Here is a tiny trained network, its code and every weight. The questions are about switching its units off for an input and a target symbol, where a switched-off unit gives its printed mean instead of its output.

import numpy as np


def w(rows, s, z=0):
    codes = np.array(rows[::2]) - 128.0
    scale = np.full(codes.shape[1], s)
    scale[-1] = z or s
    return codes * scale


def norm(h):
    return h / np.sqrt((h * h).mean(-1, keepdims=True) + 1e-5)


def f(y):
    return np.maximum(y, 0)


def softmax(a):
    e = np.exp(a - a.max(-1, keepdims=True))
    return e / e.sum(-1, keepdims=True)


def log_softmax(a):
    a = a - a.max(-1, keepdims=True)
    return a - np.log(np.exp(a).sum(-1, keepdims=True))


def net(x, mask):
    ids = ['γδθμξστω'.index(c) for c in x.split()]
    T = len(ids)
    res = E[ids] + P[:T]
    u = 0
    for l in range(2):
        r = norm(res)
        for j in range(2):
            rows = slice(3 * j, 3 * j + 3)
            q, k, v = (r @ M[l][rows].T for M in (Q, K, V))
            z = softmax(np.where(np.tri(T) > 0, q @ k.T / 3**0.5, -1e9)) @ v
            o = O[l][rows]
            res = res + np.where(mask[u + j], z, o[:, -1]) @ o[:, :-1]
        u += 2
        y = f(norm(res) @ A[l][:, :-1].T + A[l][:, -1])
        res = res + np.where(mask[u : u + 8], y, B[l][:, -1]) @ B[l][:, :-1]
        u += 8
    return log_softmax(norm(res)[-1] @ U[:, :-1].T + U[:, -1])


Q, K, V, O, A, B = {}, {}, {}, {}, {}, {}
E = w([
[168,22,114],'γ',
[12,215,13],'δ',
[138,32,157],'θ',
[44,77,251],'μ',
[158,8,118],'ξ',
[168,67,115],'σ',
[192,143,62],'τ',
[234,254,199],'ω',
],0.011)
P = w([
[160,5,48],'0',
[155,14,67],'1',
[161,43,113],'2',
[162,58,136],'3',
[154,67,153],'4',
[157,85,154],'5',
[144,89,161],'6',
[145,108,161],'7',
[140,105,173],'8',
[159,131,163],'9',
[150,136,167],'10',
[145,169,177],'11',
[172,112,165],'12',
],0.012)
Q[0] = w([
[152,116,140],'L0H0',
[162,100,157],'L0H0',
[47,120,96],'L0H0',
[246,124,41],'L0H1',
[17,69,33],'L0H1',
[129,167,96],'L0H1',
],0.013)
K[0] = w([
[129,152,126],'L0H0',
[128,175,106],'L0H0',
[138,51,78],'L0H0',
[2,42,116],'L0H1',
[80,247,193],'L0H1',
[109,103,170],'L0H1',
],0.014)
V[0] = w([
[251,205,92],'L0H0',
[30,146,185],'L0H0',
[132,215,148],'L0H0',
[123,160,150],'L0H1',
[75,202,212],'L0H1',
[187,221,144],'L0H1',
],0.016)
O[0] = w([
[33,87,238,141],'L0H0',
[192,213,127,55],'L0H0',
[105,174,233,64],'L0H0',
[124,174,152,86],'L0H1',
[159,249,147,6],'L0H1',
[69,199,214,48],'L0H1',
],0.017,0.012)
A[0] = w([
[225,71,179,15],'L0N0',
[165,49,176,172],'L0N1',
[183,182,143,95],'L0N2',
[203,61,193,71],'L0N3',
[142,192,215,91],'L0N4',
[79,230,100,6],'L0N5',
[1,132,116,74],'L0N6',
[205,143,184,237],'L0N7',
],0.013,0.0021)
B[0] = w([
[187,160,162,180],'L0N0',
[194,105,158,254],'L0N1',
[123,79,129,131],'L0N2',
[167,153,183,202],'L0N3',
[122,40,142,136],'L0N4',
[5,106,99,159],'L0N5',
[46,119,101,178],'L0N6',
[141,86,147,131],'L0N7',
],0.022,0.008)
Q[1] = w([
[134,105,140],'L1H0',
[128,164,161],'L1H0',
[121,123,137],'L1H0',
[120,216,134],'L1H1',
[105,195,2],'L1H1',
[120,155,84],'L1H1',
],0.023)
K[1] = w([
[164,131,127],'L1H0',
[101,62,74],'L1H0',
[145,136,118],'L1H0',
[133,16,5],'L1H1',
[224,10,53],'L1H1',
[161,88,104],'L1H1',
],0.018)
V[1] = w([
[190,91,144],'L1H0',
[3,118,75],'L1H0',
[91,147,37],'L1H0',
[177,104,105],'L1H1',
[184,123,173],'L1H1',
[186,102,109],'L1H1',
],0.034)
O[1] = w([
[196,73,110,252],'L1H0',
[117,255,169,154],'L1H0',
[114,201,220,156],'L1H0',
[85,165,144,202],'L1H1',
[76,149,102,95],'L1H1',
[78,168,143,203],'L1H1',
],0.034,0.014)
A[1] = w([
[230,173,221,177],'L1N0',
[77,119,73,2],'L1N1',
[134,195,124,107],'L1N2',
[86,176,120,92],'L1N3',
[143,95,99,194],'L1N4',
[89,148,161,116],'L1N5',
[144,153,3,119],'L1N6',
[175,136,157,141],'L1N7',
],0.018,0.0063)
B[1] = w([
[234,137,205,207],'L1N0',
[39,85,99,135],'L1N1',
[230,88,149,171],'L1N2',
[161,58,84,185],'L1N3',
[113,208,99,254],'L1N4',
[107,57,110,173],'L1N5',
[69,254,157,158],'L1N6',
[118,191,138,169],'L1N7',
],0.024,0.008)
U = w([
[102,105,69,56],'γ',
[168,194,233,250],'δ',
[128,140,44,69],'θ',
[155,217,83,249],'μ',
[115,123,63,105],'ξ',
[101,106,96,38],'σ',
[40,58,244,116],'τ',
[90,98,156,122],'ω',
],0.011,0.0024)

Each question gives the input, a string of symbols that net reads in full, and the target symbol t.
The units are the heads (3 rows each of Q, K, V and O) and the neurons (one row each of A and B). Each row of codes is followed by its name. A weight is (code - 128) times the scale printed after its matrix; where a second scale follows, it is the last column's (O, A, B and U).
mask holds one flag per unit, layer by layer, with each layer's heads first. A switched-off unit (its flag False) gives its mean, the last column of its rows in O or B, instead of its output. The means were averaged over made-up inputs and are rounded, as every weight is.
A unit's drop is (log p(t) with every unit on - log p(t) with that unit switched off) / (log p(t) with every unit on - log p(t) with every unit switched off).
The circuit of an input: a set's keep is (log p(t) with only the set's units on - log p(t) with every unit switched off) / (log p(t) with every unit on - log p(t) with every unit switched off). Starting from the 12 units with the biggest drops (on a tie, the unit counted first), units are removed one at a time, each time the one whose removal leaves the highest keep (on an exact tie, the one counted first), for as long as the keep stays at least 0.8.
circuit, biggest first: the units of the circuit, biggest drop first
most important unit: the unit with the biggest drop
k most important neurons: the k neurons with the biggest drops, biggest first
top k neurons in layer l: the k neurons of layer l with the biggest drops, biggest first
which heads matter: for each layer, one digit per head in row order, 1 if its drop is at least 0.15 and else 0, layers parted by /
input μ σ θ τ τ, target τ: circuit, biggest first => (L1H1)
input δ γ μ τ, target μ: circuit, biggest first => (L0H0; L1H1)
input δ τ σ, target τ: top 4 neurons in layer 1 => (L1N3; L1N0; L1N2; L1N5)
input δ δ τ γ, target τ: 3 most important neurons => (L0N6; L0N5; L1N0)
input θ μ ω ω ξ δ θ, target δ: which heads matter => 11 / 00
input δ ξ ξ γ δ ξ ξ δ γ, target δ: which heads matter => 11 / 01
input σ δ γ δ σ δ σ, target δ: circuit, biggest first => (L0H0; L1H1)
input δ ω τ ω δ τ δ, target τ: 3 most important neurons => (L0N6; L0N1; L0N3)
input μ γ δ τ γ, target τ: circuit, biggest first => (L1H1; L0H0)
input δ γ θ δ τ, target δ: circuit, biggest first => (L1H0; L1H1)
input ω δ δ δ δ δ μ δ ω δ γ, target δ: top 2 neurons in layer 0 => (L0N3; L0N0)
input ξ δ θ γ σ μ γ, target μ: 2 most important neurons => (L1N6; L1N4)
input θ ξ δ ξ, target δ: circuit, biggest first => (L0H0; L1H0; L1H1)
input δ μ γ, target μ: 3 most important neurons => (L1N6; L0N1; L0N3)
input δ ξ ω, target τ: which heads matter => 10 / 00
input τ θ θ γ τ μ δ δ, target δ: most important unit => L0H1
input τ μ ξ, target μ: which heads matter => 10 / 11
input γ μ θ, target μ: which heads matter => 10 / 01
input δ δ τ θ, target τ: 3 most important neurons => (L0N6; L0N5; L1N0)
input σ θ ξ ω θ σ σ μ μ, target δ: most important neuron => (L0N4)
